Here is a tiny trained network, its code and every weight. The questions are about switching its units off for an input and a target symbol, where a switched-off unit gives its printed mean instead of its output.

import numpy as np


def w(rows, s, z=0):
    codes = np.array(rows[::2]) - 128.0
    scale = np.full(codes.shape[1], s)
    scale[-1] = z or s
    return codes * scale


def norm(h):
    return h / np.sqrt((h * h).mean(-1, keepdims=True) + 1e-5)


def f(y):
    return np.maximum(y, 0)


def softmax(a):
    e = np.exp(a - a.max(-1, keepdims=True))
    return e / e.sum(-1, keepdims=True)


def log_softmax(a):
    a = a - a.max(-1, keepdims=True)
    return a - np.log(np.exp(a).sum(-1, keepdims=True))


def net(x, mask):
    ids = ['αβδζηθπτψ'.index(c) for c in x.split()]
    T = len(ids)
    res = E[ids] + P[:T]
    u = 0
    for l in range(2):
        q, k, v = (norm(res) @ M[l].T for M in (Q, K, V))
        z = softmax(np.where(np.tri(T) > 0, q @ k.T / 4**0.5, -1e9)) @ v
        res = res + np.where(mask[u], z, O[l][:, -1]) @ O[l][:, :-1]
        u += 1
        y = f(norm(res) @ A[l][:, :-1].T + A[l][:, -1])
        res = res + np.where(mask[u : u + 12], y, B[l][:, -1]) @ B[l][:, :-1]
        u += 12
    return log_softmax(norm(res)[-1] @ U[:, :-1].T + U[:, -1])


Q, K, V, O, A, B = {}, {}, {}, {}, {}, {}
E = w([
[151,44,102],'α',
[6,163,131],'β',
[232,130,12],'δ',
[140,116,73],'ζ',
[7,161,144],'η',
[12,155,140],'θ',
[163,102,57],'π',
[63,130,42],'τ',
[212,241,177],'ψ',
],0.011)
P = w([
[90,55,254],'0',
[156,115,152],'1',
[148,99,144],'2',
[118,84,141],'3',
[118,148,85],'4',
[115,145,76],'5',
],0.0079)
Q[0] = w([
[204,21,102],'0.h1',
[91,183,105],'0.h1',
[116,45,205],'0.h1',
[254,80,215],'0.h1',
],0.0054)
K[0] = w([
[2,17,74],'0.h1',
[137,193,124],'0.h1',
[204,175,148],'0.h1',
[96,72,72],'0.h1',
],0.0055)
V[0] = w([
[128,143,99],'0.h1',
[104,71,52],'0.h1',
[246,161,253],'0.h1',
[113,115,215],'0.h1',
],0.0049)
O[0] = w([
[84,116,158,125],'0.h1',
[119,95,165,186],'0.h1',
[13,254,39,4],'0.h1',
[39,190,150,133],'0.h1',
],0.0041,0.0034)
A[0] = w([
[166,136,98,165],'0.n1',
[89,150,94,97],'0.n2',
[82,120,154,216],'0.n3',
[103,143,148,113],'0.n4',
[180,248,190,18],'0.n5',
[135,137,88,73],'0.n6',
[118,169,109,250],'0.n7',
[119,109,199,64],'0.n8',
[119,126,83,32],'0.n9',
[97,163,76,73],'0.n10',
[80,132,130,167],'0.n11',
[150,126,143,140],'0.n12',
],0.016,0.0023)
B[0] = w([
[141,168,139,198],'0.n1',
[146,160,153,202],'0.n2',
[166,116,125,253],'0.n3',
[107,109,144,178],'0.n4',
[5,75,49,179],'0.n5',
[138,133,127,168],'0.n6',
[99,89,184,184],'0.n7',
[168,173,147,190],'0.n8',
[139,152,112,177],'0.n9',
[136,167,143,192],'0.n10',
[151,139,151,239],'0.n11',
[92,137,180,149],'0.n12',
],0.011,0.0051)
Q[1] = w([
[117,7,196],'1.h1',
[167,105,131],'1.h1',
[158,174,151],'1.h1',
[183,118,120],'1.h1',
],0.011)
K[1] = w([
[249,132,244],'1.h1',
[153,55,142],'1.h1',
[44,134,150],'1.h1',
[93,40,155],'1.h1',
],0.012)
V[1] = w([
[179,84,160],'1.h1',
[129,154,173],'1.h1',
[140,53,107],'1.h1',
[253,136,101],'1.h1',
],0.0066)
O[1] = w([
[210,23,21,254],'1.h1',
[147,168,95,190],'1.h1',
[61,3,133,132],'1.h1',
[213,43,133,246],'1.h1',
],0.0039,0.0022)
A[1] = w([
[106,194,197,140],'1.n1',
[227,136,203,68],'1.n2',
[155,174,215,69],'1.n3',
[152,95,130,105],'1.n4',
[254,80,146,99],'1.n5',
[213,186,39,3],'1.n6',
[74,79,195,23],'1.n7',
[75,155,152,131],'1.n8',
[177,132,167,115],'1.n9',
[61,77,119,102],'1.n10',
[152,219,35,72],'1.n11',
[23,63,95,111],'1.n12',
],0.0084,0.0022)
B[1] = w([
[124,82,63,193],'1.n1',
[224,199,77,216],'1.n2',
[156,37,30,191],'1.n3',
[134,202,107,161],'1.n4',
[122,242,187,254],'1.n5',
[88,11,159,182],'1.n6',
[244,130,138,148],'1.n7',
[181,93,162,156],'1.n8',
[107,255,58,176],'1.n9',
[99,105,99,144],'1.n10',
[148,81,173,165],'1.n11',
[144,99,63,153],'1.n12',
],0.0057,0.0067)
U = w([
[134,88,134,47],'α',
[110,129,161,56],'β',
[106,169,75,38],'δ',
[239,165,173,161],'ζ',
[160,110,1,193],'η',
[63,95,56,210],'θ',
[119,125,155,50],'π',
[113,96,135,245],'τ',
[145,100,97,3],'ψ',
],0.012,0.0042)

Each question gives the input, a string of symbols that net reads in full, and the target symbol t.
The units are the heads (4 rows each of Q, K, V and O) and the neurons (one row each of A and B). Each row of codes is followed by its name. A weight is (code - 128) times the scale printed after its matrix; where a second scale follows, it is the last column's (O, A, B and U).
mask holds one flag per unit, layer by layer, with each layer's heads first. A switched-off unit (its flag False) gives its mean, the last column of its rows in O or B, instead of its output. The means were averaged over made-up inputs and are rounded, as every weight is.
A unit's drop is (log p(t) with every unit on - log p(t) with that unit switched off) / (log p(t) with every unit on - log p(t) with every unit switched off).
The circuit of an input: a set's keep is (log p(t) with only the set's units on - log p(t) with every unit switched off) / (log p(t) with every unit on - log p(t) with every unit switched off). Starting from the 12 units with the biggest drops (on a tie, the unit counted first), units are removed one at a time, each time the one whose removal leaves the highest keep (on an exact tie, the one counted first), for as long as the keep stays at least 0.8.
units of the circuit, in order: the units of the circuit, biggest drop first
top k neurons: the k neurons with the biggest drops, biggest first
k most important neurons of layer l: the k neurons of layer l with the biggest drops, biggest first
drop of u: that unit's drop, to one decimal
input θ ζ β δ β θ, target η: units of the circuit, in order : (1.n3, 1.n1, 0.n5)
input θ β α β, target η: top 2 neurons : (1.n3, 0.n3)
input α π η θ β, target ζ: units of the circuit, in order : (0.n5, 0.n7, 1.n7)
input τ δ τ π τ, target τ: most important neuron of layer 1 : (1.n6)
input η β β τ τ η, target η: units of the circuit, in order : (0.n3, 1.n5)
input β β τ, target ζ: top 3 neurons : (0.n5, 0.n8, 0.n3)
input θ τ τ τ θ α, target ζ: units of the circuit, in order : (0.n5, 1.n5)
input η π β β, target η: 2 most important neurons of layer 1 : (1.n3, 1.n1)
input τ η τ τ β θ, target ζ: top 3 neurons : (0.n5, 0.n3, 0.n11)
input α π τ τ η, target ζ: top 2 neurons : (0.n5, 0.n11)
input ζ δ α θ β θ, target η: top 4 neurons : (1.n3, 0.n3, 1.n1, 1.n5)
input δ β ζ τ ζ θ, target ζ: drop of 0.n2 : -0.1
input β β θ η ζ, target ζ: drop of 1.n11 : 0.2
input δ π τ, target ζ: drop of 1.n1 : 0.0
input τ τ τ τ π η, target ζ: top neuron : (0.n3)
input α τ τ β, target ζ: drop of 0.h1 : 0.1
